Below is a small trained network, with its code and all its weights. Each question gives an input and a target symbol and asks what happens when units are switched off, that is, made to give their printed mean instead of their output.

import numpy as np


def w(rows, s, z=0):
    codes = np.array(rows[::2]) - 128.0
    scale = np.full(codes.shape[1], s)
    scale[-1] = z or s
    return codes * scale


def f(y):
    return np.maximum(y, 0)


def softmax(a):
    e = np.exp(a - a.max(-1, keepdims=True))
    return e / e.sum(-1, keepdims=True)


def log_softmax(a):
    a = a - a.max(-1, keepdims=True)
    return a - np.log(np.exp(a).sum(-1, keepdims=True))


def net(x, mask):
    ids = ['ΓΞΣΩαζπψ'.index(c) for c in x.split()]
    T = len(ids)
    res = E[ids] + P[:T]
    r = res
    for j in range(2):
        rows = slice(2 * j, 2 * j + 2)
        q, k, v = (r @ M[0][rows].T for M in (Q, K, V))
        z = softmax(np.where(np.tri(T) > 0, q @ k.T / 2**0.5, -1e9)) @ v
        o = O[0][rows]
        res = res + np.where(mask[j], z, o[:, -1]) @ o[:, :-1]
    y = f(res @ A[0][:, :-1].T + A[0][:, -1])
    res = res + np.where(mask[2:10], y, B[0][:, -1]) @ B[0][:, :-1]
    return log_softmax(res[-1] @ U[:, :-1].T + U[:, -1])


Q, K, V, O, A, B = {}, {}, {}, {}, {}, {}
E = w([
[214,160,127,154,120],'Γ',
[222,76,213,196,26],'Ξ',
[243,160,166,185,114],'Σ',
[145,130,111,216,69],'Ω',
[116,172,8,147,140],'α',
[74,211,188,170,129],'ζ',
[194,150,199,23,200],'π',
[96,66,101,63,68],'ψ',
],0.017)
P = w([
[241,127,125,172,27],'0',
[191,159,96,133,51],'1',
[166,156,87,128,79],'2',
[144,130,85,143,92],'3',
[122,112,87,149,104],'4',
[102,94,95,163,116],'5',
[86,74,100,174,120],'6',
[70,65,97,161,132],'7',
[43,43,87,176,143],'8',
[22,39,106,179,137],'9',
[1,30,105,191,151],'10',
[170,100,68,87,110],'11',
],0.0071)
Q[0] = w([
[117,155,84,164,113],'H0',
[53,98,13,251,5],'H0',
[229,83,160,229,104],'H1',
[109,121,175,33,216],'H1',
],0.011)
K[0] = w([
[85,92,198,145,170],'H0',
[60,65,123,93,139],'H0',
[76,55,154,101,95],'H1',
[253,173,152,177,62],'H1',
],0.013)
V[0] = w([
[175,254,213,114,228],'H0',
[198,47,53,60,205],'H0',
[76,216,239,133,188],'H1',
[84,196,68,225,209],'H1',
],0.0073)
O[0] = w([
[49,84,153,188,255,2],'H0',
[195,158,116,13,199,130],'H0',
[78,178,162,92,74,11],'H1',
[205,234,85,125,136,201],'H1',
],0.0099,0.0091)
A[0] = w([
[97,160,32,163,165,161],'N0',
[81,230,177,89,118,72],'N1',
[134,32,179,64,85,108],'N2',
[144,132,59,154,59,123],'N3',
[110,109,170,254,178,218],'N4',
[185,118,216,228,166,50],'N5',
[141,174,8,79,146,70],'N6',
[149,203,169,59,71,252],'N7',
],0.0088,0.0043)
B[0] = w([
[119,165,218,122,114,200],'N0',
[163,82,79,111,69,136],'N1',
[86,134,137,104,64,169],'N2',
[162,168,103,158,150,246],'N3',
[43,94,116,101,136,163],'N4',
[210,123,152,139,157,162],'N5',
[169,78,149,111,128,252],'N6',
[6,142,140,121,189,208],'N7',
],0.011,0.019)
U = w([
[108,40,39,159,161,127],'Γ',
[133,92,166,133,69,3],'Ξ',
[115,21,98,159,170,141],'Σ',
[108,88,7,204,107,22],'Ω',
[183,156,143,149,136,115],'α',
[47,183,165,188,124,186],'ζ',
[89,86,255,64,174,164],'π',
[86,81,31,81,116,217],'ψ',
],0.007,0.0045)

Each question gives the input, a string of symbols that net reads in full, and the target symbol t.
The units are the heads (2 rows each of Q, K, V and O) and the neurons (one row each of A and B). Each row of codes is followed by its name. A weight is (code - 128) times the scale printed after its matrix; where a second scale follows, it is the last column's (O, A, B and U).
mask holds one flag per unit, heads first, then neurons. A switched-off unit (its flag False) gives its mean, the last column of its rows in O or B, instead of its output. The means were averaged over made-up inputs and are rounded, as every weight is.
A unit's drop is (log p(t) with every unit on - log p(t) with that unit switched off) / (log p(t) with every unit on - log p(t) with every unit switched off).
The circuit of an input: a set's keep is (log p(t) with only the set's units on - log p(t) with every unit switched off) / (log p(t) with every unit on - log p(t) with every unit switched off). Starting from all 10 units, units are removed one at a time, each time the one whose removal leaves the highest keep (on an exact tie, the one counted first), for as long as the keep stays at least 0.8.
units of the circuit, in order: the units of the circuit, biggest drop first
most important unit: the unit with the biggest drop
k most important neurons: the k neurons with the biggest drops, biggest first
heads that matter: for each layer, one digit per head in row order, 1 if its drop is at least 0.15 and else 0, layers parted by /
drop of u: that unit's drop, to one decimal
input ζ α Σ ζ Ω α Σ α ζ ζ α Ω, target ζ: units of the circuit, in order -> (N6, H0)
input Ξ α α α α ζ Ξ α π Ω, target π: units of the circuit, in order -> (H0, N3)
input ζ α Ω α α ψ Σ Ω, target Ω: heads that matter -> 01
input ζ α Γ α α Γ ζ ζ Ξ Ω, target ζ: units of the circuit, in order -> (H1, H0)
input π Γ α ζ Σ π α, target π: heads that matter -> 10
input Ξ π Σ, target π: most important unit -> H1
input α Ω ζ ψ α ζ Σ, target Σ: units of the circuit, in order -> (H1, N0)
input α Ξ Ω α Ξ Ξ ζ Γ, target ζ: heads that matter -> 11
input α ζ ψ ζ Σ ζ Σ, target Σ: units of the circuit, in order -> (H0, H1)
input α α ζ α Ξ α α α α ζ ζ α, target ζ: units of the circuit, in order -> (H0, N0)
input π Ξ α α α ζ α α, target ζ: 2 most important neurons -> (N0, N5)
input Ξ α Γ α Ξ ζ Ξ Ξ, target ζ: units of the circuit, in order -> (H1, N6)
input Ξ Σ ζ Ξ Σ α π Ω α, target π: 3 most important neurons -> (N0, N3, N6)
input α α ζ α π Ξ, target π: drop of N3 -> 0.5
input α Γ Ξ π Ξ, target π: drop of N3 -> 0.3
input Σ ζ Γ, target ζ: drop of N2 -> 0.0
input α Σ Ξ π α α ψ α α, target α: drop of N7 -> -0.1
